In the rows, 128 means zero.
Rows lie near named flat spaces through zero. A row that begins with a name and a colon came from that space; any other row is followed by the name of its block's space that it lies nearest.
z121z766: [170  89 149 156 103  98  88 136 141  89 132  83  77 125 139  74 116  99
 114 173]
z951z870: [148 188 235 144 115 105  85 147 103 102 100 107  46 138 101 111 153 105
 140 151]
z121z766: [ 65 103 110  94 135 180 175 113 155  99 111 161 179 150 147  10  96 142
 109  85]
z267z914: [104 130 160 123 100 189 129  64  99  90 114 180 160 132 100 109 131 155
 157  90]
z420z873: [117 145 109 133 148 102 119 127 161 167 120 102 120 133 152 142 108 127
 128 144]
z121z766: [114 141 130 109 146 107 136 174 152 149 123 124 105 133 131  76 110 121
 106 148]
z267z914: [125 142 127 135 128 123 132 129 136 119 113 110 137 148 137 159 145 118
 123 107]
z121z766: [100 101  89 123 130 136 156 121 130 123 118 160 158 132 131 117 128 126
 107  94]
z267z914: [122 164 204  74 134 146 169 179 142  86 125 194 144 160 123  95 138 137
 141  51]
z951z870: [198  93 115 143 124 136 113 110 104 131 183  97 126  86 134 150 119 143
 154 178]
z420z873: [154  94  83 121 108 153 138 137 137 118 147  81 171 133 117 107 124 145
 103 158]
z121z766: [154 163 147 130 134 201 114 102  97 124 180 128  98 100 126 129 123 130
 192 183]
z902z59: [125 162 136 141 121 145 128  99 102 134 103 154 119 127  93 147 144 127
 132 124]
z420z873: [168 130 163  91 105 166 157 168 137  73 145 116 175 159 112 107 146 148
 124 100]
z121z766: [182 108 128 127 113 156 159 115 151  73 126  58 188 157 146  88 128 145
 110 111]
z951z870: [130 109 111 117 125  89 118 175 187 131 128  56 144 158 157 114 113 127
  96 144]
z951z870: [163 104 161 117 111 153 157 103 115  78 116  92 189 139 122  71 131 168
 113  98]
z902z59: [ 98 162 116 162 112 108  91  91 140 155  80 168  81 138  99 159 125 101
 127 137]
z420z873: [121  79  88 114 114 163 151 134 122 101 148 112 179 130 130  98 131 139
 107 124]
z902z59: [ 68 174 113 133 132 184 165  93  99 120  82 209 123 142  94 110 149 104
 122  85]
z902z59: [115 127 109 138 110 126 118 135 171 104 103 107 122 165 136 105 125 100
 104 127]
z121z766: [127 120 131 130 118 137 111 129 127 116 143 126 118 126 131 133 129 121
 140 139]
z267z914: [ 92 121 109 121 157 136 134 120 144 145 139  69 154 128 179 109 110 142
 133 140]
z267z914: [148  96  90 147 113  98 104 132 145 129 142  42 166 141 155 219 148 131
 119 135]
z420z873: [102  87  31 145 141  93 110 123 176 186 133  81 132 119 162 128  88 121
 100 180]
z121z766: [165 133 113 131 106 136 113 108 115 150 141 122 159 119  91 201 137 162
 142 144]
z902z59: [107 152 175 132  88 165 113 112 144  55  89  99 144 186 122 111 153 117
 128  93]
z420z873: [123 148 124 136 105 167 135 141 141  77 115 184  88 156 109  95 142  72
 122 114]
z267z914: [173 139 179 113 152 107 159 150 111 119 137 120 140 120 141 133 140 146
 135  96]
z267z914: [144 134 177 119  99 166 142 116  83  82 111 141 150 134  79  92 154 150
 120 107]
z267z914: [127 124 211  80 103  91 160 198 153  59  85 100 198 197 122 109 165 154
  81  26]
z902z59: [177  99 111 137 144  81 119 148 149 154 153 100  99 102 151 109  98 123
 119 172]
z902z59: [ 81 107  60 118 149 148 143 132 145 154 149 126 149 122 158 124 111 123
 124 139]
z267z914: [146 103 105 142 118 109  97 117 119 166 143 182  71  82  93  95  92 123
 129 191]
z420z873: [105 112 140 108 125 111 127 169 174 103 124 118 127 157 155  80 114 115
 111 113]
z121z766: [109 176  90 141 159 157 146  84 101 186 124 194 107  98 108 164 123 123
 154 138]
z951z870: [ 85 123 220 108  96 118 129 151 118  47  75 134 145 176 116  77 163 128
 101  49]
z951z870: [ 97 125  65 151 126 120 102  98 139 180 118 159  99 111 113 140 103 114
 123 169]
z902z59: [131 149  65 166 175 109 105 107 131 213 153 115  53  78 156 147  93  98
 149 218]
z420z873: [182 168 191 131  88 126 105  91 101 136  91 139 132 126  42 129 131 179
 130 143]
z902z59: [139 132  81 157 155 121 118  94 133 174 140  83 112 103 158 150 107 123
 139 177]
z951z870: [120 150 164 109 101 173 152 113  98  95 101 190 158 145  71 112 151 149
 126  80]
z902z59: [ 74 168 156 138 143 142 116 120 141 103 113 104 112 161 177 160 148  95
 157  96]
z121z766: [119 143 169 103 124 170 122 128 131 106 148 111 144 137 136 101 121 151
 159 132]
z420z873: [ 77 138 137 119 145 141 144 113 127 126 110 143 142 136 147 105 125 132
 132  95]
z902z59: [104 152  80 177 148 107 102  95 167 164  97 157  32 121 147  83  87  62
 123 178]
z951z870: [124 114 151  98 130 113 133 162 154 117 139 101 163 146 151 122 123 150
 126 105]
z951z870: [135  79  77 115 126 169 165  92 129 124 147 161 183 110 128  82 100 157
 123 118]
z121z766: [125 110 117 123 136  71 145 189 166 118 107  94 129 158 153 111 136 102
  76 104]
z420z873: [155 171 124 170 150 106 100 140 130 145 139 118  30 115 149 170 136  61
 150 177]
z121z766: [169 132 189 129 111  91 104 146 152  98 113  48 133 156 140 119 133 142
 119 129]
z267z914: [103 119 108 133 101 155 103 107 134 121 125 119 137 138 114 127 124 131
 130 148]
z420z873: [137  97 174 108 124 119 129 136  96 112 143 104 160 113 128 113 135 168
 130 116]
z267z914: [149 141 114 136 148 116 126 131 126 163 150 207  67  93 121 137 108 102
 152 148]
z951z870: [ 81 145 124 137 159  85 133 158 181 132  85  84  92 162 179  66 113  85
  90 124]
z951z870: [167 148 153 145  95 168 126  87  70 105 116 154 130 117  63 149 159 141
 138 130]
z420z873: [ 92 107 107 122 147 164 131 101 105 141 162 150 133  96 151 115 112 137
 158 140]
z267z914: [108 128 115 122 137 146 140 122 120 139 137 220  95 106 115  98 111 111
 141 124]
z902z59: [ 63 120 111 114 119 134 113 164 177 107 126 138 114 164 155 104 121  92
 121 119]
z951z870: [147 130 162 102 102 199 165  81  80  96 125 200 186 119  68  98 136 181
 145  84]
[ 81  96 143 106 111 129 121 135 126 109 128 187 140 131 121 113 126 135
 131  90]
z951z870
[140 119 103 151 150  78  90 158 149 161 161  75  74 111 175 173 120  93
 138 183]
z951z870
[145  97  78 154 133  55  95 160 174 164 128  40 100 128 159 133 108 106
  88 190]
z420z873
[156 157 121 163 131  90 121 123 146 137  93 110  90 141 128 149 135  95
 110 134]
z902z59
[ 76 150 127 130 129 104  90 166 193 129 114 122  68 163 160 105 109  77
 125 147]
z121z766
[109  96 158 123  91 136 106  87 110 109 108 160 147 122  92  84 115 163
 126 118]
z951z870
[132 136 102 131 136 147 132 146 129 125 149  52 148 140 152 166 149 121
 128 149]
z267z914
[118 115 156 137 124 117 112 114 106 115 125 129 118 119 134 134 136 128
 138 118]
z951z870
[188 129 145  98 133 120 123 204 141 132 192  67 134 124 141 159 133 143
 142 169]
z267z914
[133 141  90 158 157 110  99 121 137 182 152 136  46  90 148 128  96  90
 148 203]
z951z870
[106 131  68 148 158 129 134 120 153 158 130 128  89 118 161  98 100  90
 122 164]
z902z59
[127 106 109 116 142  90 131 144 123 169 146 144 146 106 132 179 125 148
 128 119]
z902z59
[129 118  82 154 157 111 138  37  82 212 119 178 149  65 112 179 104 173
 145 130]
z902z59
[143 120 112 131 101 141 150 127 132  95  98  90 178 162 106 123 151 135
  87 105]
z951z870
[152  83  50 131 166  45 122 210 171 186 180  55 110 108 190 184 116 100
 100 180]
z267z914
[133 132  90 166 111  93  86 117 154 156 107 158  58 124 107 134 109  85
 115 174]
z420z873
[141  90 173 106 117 132 143 116 117  86 131  92 199 136 143 109 133 178
 128  82]
z951z870
[170 146 181 167 129  94  89 125 142  99 115  68  52 134 158  95 123  88
 135 165]
z121z766
[118 116  92 118 137 198 153 118 108 116 169 163 131 107 132  95 121 119
 148 144]
z121z766
[135 124  62 103 139 211 149 118 150 144 191 114 172 118 146 118  98 151
 160 172]
z420z873
[ 90 150 141 146 127 116  99  92 144 140  94 152  93 136 132 121 112 115
 140 126]
z121z766
[194 128 125 155 108 129 119 126  91 120 133  76 118 115  93 151 155 126
 112 172]
z420z873
[121 109 196 125 112 164 145  63  62  76 107 168 167 114 106  90 144 168
 145  67]
z951z870

Each name stands for a flat space through zero: a line, a plane or more. A row that begins with a name and a colon came from that space; any other row is followed by the name of the space it lies nearest, among the names in its block.
z342z690: [184 159  90 131 126 146 136 107 127 126 103 167 109 139  48 113 131 132
 176 131]
z885z705: [159 101 162  99 116 119 170 124 127 142 120 159 146 101 115 132 110 113
 210 154]
z574z209: [147 135 101 135 125 138 147  82 161 131 168 137 127 144  85 132 105 101
 124 147]
z885z705: [131 147 133  56  90  83 148  94 119 141 130 183 129 113 110 123  84 165
 192 128]
z747z279: [154 132 106 151 145 145 187 146 191 152 174 183 147 136 102 152 118 113
 223 143]
z85z587: [138  83 134 140 201 162 108 190  88 104 103  87 145 134 115 116 130 106
  78  84]
z574z209: [171 124 167  92 119 145  93  90  78 104  98 151 124 101 149  99 161 112
 119 138]
z85z587: [179  95 141  55  70 123 155 121  75 160 118 138 120 153  88 112  64 189
  82 121]
z747z279: [112 138 157 122 182 103 166 146 189 111 179 119 141 170 133 118 113 128
 113 108]
z342z690: [ 95 119 121  92 114  91 172 173 128 152 123 106 175 112 127 156 122 151
 120 116]
z885z705: [133 114 121  81 111 111 182 114 155 150 186 129 165 139 104 153  92 122
  99 142]
z574z209: [ 84 128 144 155 171 129 123 185 158 116 152 109 154 113 190 162 180 100
 136 132]
z574z209: [ 89 114 141 151 179 115 151 165 152 120 128 106 168 110 155 126 133 108
 144  98]
z574z209: [127 112 149  97 130 121 137 137 121 127 169  95 132 139 115 141  87 135
  82 134]
z747z279: [178 112 160 125 167 167 132 151  93 105 100 116 166  97 129 105 172 103
 108 113]
z85z587: [138  85 106 113  79 124 177 138 110 181 120 132 142 133  98 134  60 168
 130 116]
z885z705: [146 147  90 127 110 154  98 132  90 129 112 129 120 115 101 139 143 141
 112 129]
z342z690: [129  92 116 123 114 146 139 166 144 156 168 137 134 150 148 181 139 111
 115 160]
z342z690: [133 118  98 150 135 129 170 123 163 143 129 136 152 120  90 145 128  90
 176 143]
z342z690: [172 100 120 106 104 151 133 145  62 143  86 114 136 103  74 128 104 143
 124 128]
z342z690: [111 114 139 163 141 142 120 127 165 133 172 150 109 154 183 130 118 120
 137 130]
z885z705: [107 126  90 186 135 144 121 112 140 131 117 108 133 108 118 133 131  94
 139 129]
z885z705: [ 90  99 137 189 171 147  66 142 116 108 115 118  90 119 169 123 113  98
 168 118]
z574z209: [169 133 151  70 112 144 126 138 105 129 158 154 136 144 147 130 146 158
  75 130]
z85z587: [115 119 110 147 113 122 127 132 123 141  94 133 122 108 119 140 128 119
 184 140]
z85z587: [ 97 121 101 190 140 150 113 159 148 142 145 127 114 142 160 141 120 137
 136 113]
z574z209: [124 134 133 120 114 134 110 122 108 125 128 117 135 115 155 126 145 137
  85 125]
z85z587: [ 87  92 166  69 162  86 140 184 124 118 135 101 166 123 159 157 137 109
 108 122]
z85z587: [ 52  65 130  66  74  44 163 119 151 175 115 157 149 136 185 164 105 115
 157 143]
z747z279: [ 63  98 108 146 126  86 173 133 188 157 152 121 150 129 139 166  97  96
 176 142]
z747z279: [144 141 138 155 136 147 123 141 141 126 123 155 113 143 156 112 155 144
 147 120]
z885z705: [169  93 117  87  58 137 141 108  94 172 125 171 109 146 111 132  82 164
 129 144]
z747z279: [106 123  79 162 150 147 106 157 110 123 106  89 145  97  98 159 147  92
 127 129]
z342z690: [185 123 135 123  65 167 144 105 101 155 154 113 121 138 114 123 104 168
  55 148]
z342z690: [ 99 180 101 190 133 123 120  81 206 121 179 149  91 150 134 132 124 115
 176 149]
z85z587: [149 162 100 118 160 164  68 102  96  90 162 130 113 118  90 125 118 114
  98 121]
z885z705: [ 95 159 119 117 157 122  92 146 129  98 141 117 148  88 145 169 186  85
 144 149]
z747z279: [133 138  94 152 161 152 101 152 116 115 104 140 124 125 112 127 153 117
 147 108]
z574z209: [138 123 123 104 193 121 156 175 119 107  97 109 179 112  78 123 145 104
 135  93]
z85z587: [149 135 142  98 137 108 171 176  81 127  48  96 175  78  72 110 138 158
 158  98]
z85z587: [122 141  94 156 203 119 103 141  90  80  22  85 137  71  24 110 146  67
 208 106]
z574z209: [126 140 165 139 186 146 124 170 117  92 144  76 166  86 140 130 154 109
 109 117]
z885z705: [127 121 156 117 120 104 155 111 159 134 133 144 124 157 151 110 125 135
 126 127]
z885z705: [124  84 132 178 163 167  99 148 120 121 148  89 104 150 134 129  96 104
  88 123]
z574z209: [114 131 129 122 168 133 115 169 130 105 134 106 157 108 137 162 184  84
 120 140]
z574z209: [123 113 139 108 135 118 118 130 104 118 102 116 136 117 129 121 134 118
 116 121]
z342z690: [122  89 149 125 103 127 164 152 127 164 153 125 140 129 153 136  74 161
 130 123]
z342z690: [114 144 107 144 145 146 102 172 114 120 126 107 133 125 138 145 161 138
  94 114]
z85z587: [ 98 120 118 135 153 131  96 150 127 120 145 125 116 145 152 138 121 127
 108 111]
z342z690: [130 175  88 151 152 153  90 155 117 110 115 128 118 136 117 126 173 147
 103 102]
z747z279: [120 111 119 157 162 146 114 141 117 117 122  95 130 129 117 119 114 114
  99 106]
z747z279: [102 133 128  76 157  80 132 138  89 104  75  87 161  96  79 113 114 129
 117  91]
z574z209: [184 127 152  69 119 127 123 149  70 121  82 138 105 145  77 104 116 173
 124 117]
z342z690: [ 95 171  78 160 118 111 141 103 185 137 155 140 122 134 108 149 128 122
 166 142]
z747z279: [117 128 148 156  77 116 133  61 223 155 197 214  68 192 215 137 133 117
 180 187]
z85z587: [117 111 143 138 123 148  96 156 121 134 140 144 113 143 201 138 156 138
 104 128]
z885z705: [110 111 183 130 139 104 142 143 153 121 136  91 118 169 170 110 130 140
  72 123]
z747z279: [102 135 154 126 192 123 122 202 119  91 100  65 177 109 160 133 212 109
  64 100]
z885z705: [105  76 153 135 105 126 139 171 123 159 119 122 136 132 196 147 136 137
 117 133]
z574z209: [105 104 158 121 148 117 110 141  98 113  89 114 148  89 165 119 146 106
 141 115]
z342z690: [107 101 125  93 143 120  94 161  91 121  99 136 137 127 159 137 152 121
 105 107]
z747z279: [ 46 164  68 177 170 102  83 122 200 107 179 106  77 190 117 158 115 103
 112 129]
z85z587: [132  89  97 166 154 158 114 126 118 129 115 119 123 132 101 126 107  88
 128 119]
z747z279: [137 148 140 111 115 127  99 112 120 118 128 150  99 150 150 113 144 151
 107 128]
z885z705: [146 133 107 111  64 114 156  86 134 160 102 167 130 127 120 126 139 140
 149 147]
[152 118 118 151 117 175  61  83  73 111 139  87  75 147 102 101  77 137
  32 123]
z747z279
[127 124 129 150 177 131 123 200  91 112  59  86 132 120  92 108 132 150
 139  81]
z85z587
[108 141  90 169 134 132 118  97 146 125 125 122 126 120 114 125 126 105
 136 124]
z885z705
[121 107 101 165 135 150 139 143 142 146 160 114 128 130 106 152  87 117
 141 134]
z85z587
[106 135  79 157 136 126 136 133 159 139 109 161 147 118 133 147 169  97
 181 127]
z574z209
[163 179 122  96  76 105 146  70 126 132 110 165 113  98  67 125 121 143
 213 168]
z747z279
[112  98 165 111 150 102 119 155 136 117 113 124 106 161 149 131 136 113
 136 135]
z574z209
[131 149 120 145 158 139 138 144 151 115 146 112 143 136 119 131 153 119
 106 121]
z574z209
[159 100 160  75 112 128 164 130 120 144 146 156 162 121 147 132 126 129
 124 136]
z747z279
[122  74 166 120 151 117 159 133 168 129 165 107 137 172 152 135 119  87
  82 143]
z85z587
[103 159  81 230 124 159  75  73 174 131 176 168  46 148 135 126  74 126
 210 144]
z342z690
[157 128 144 102  71 138 119  94  99 141 137 135 111 123 134 127 116 151
 102 155]
z747z279
[102 150  58 135 121 116 119 154  69 133  22  92 165  81  81 114 156 156
 106  70]
z574z209
[ 67 137 129 112  82  94 116 136 144 152 138 169 138 102 225 168 169 139
 170 149]
z85z587
[109 190 138 161 115 114  81  58 157 100 158 131  57 138 128 111 106 137
 162 157]
z342z690
[ 79 144  96 144 144 126  75 121 125 110 137 121 122 100 144 156 143  93
 143 137]
z885z705
[136 146 130 152 157 127 140  91 167 103 134 113 135 121  98 123 152  71
 145 151]
z885z705
[107  85 151  97 182  86 159 155 135 115  98 104 153 153 112 107 108 109
 110  88]
z574z209
[138 120 136 113 179 138 142 186  91 109 101  87 183  80  95 133 143 113
 127 103]
z85z587
[130 106  80 157 122 144 133 125 150 157 139 182 106 143 106 148  91 114
 209 137]
z342z690
[152 132 110 164 102 141 146  96 145 144 127 132 104 135  86 124 101 126
 163 152]
z85z587
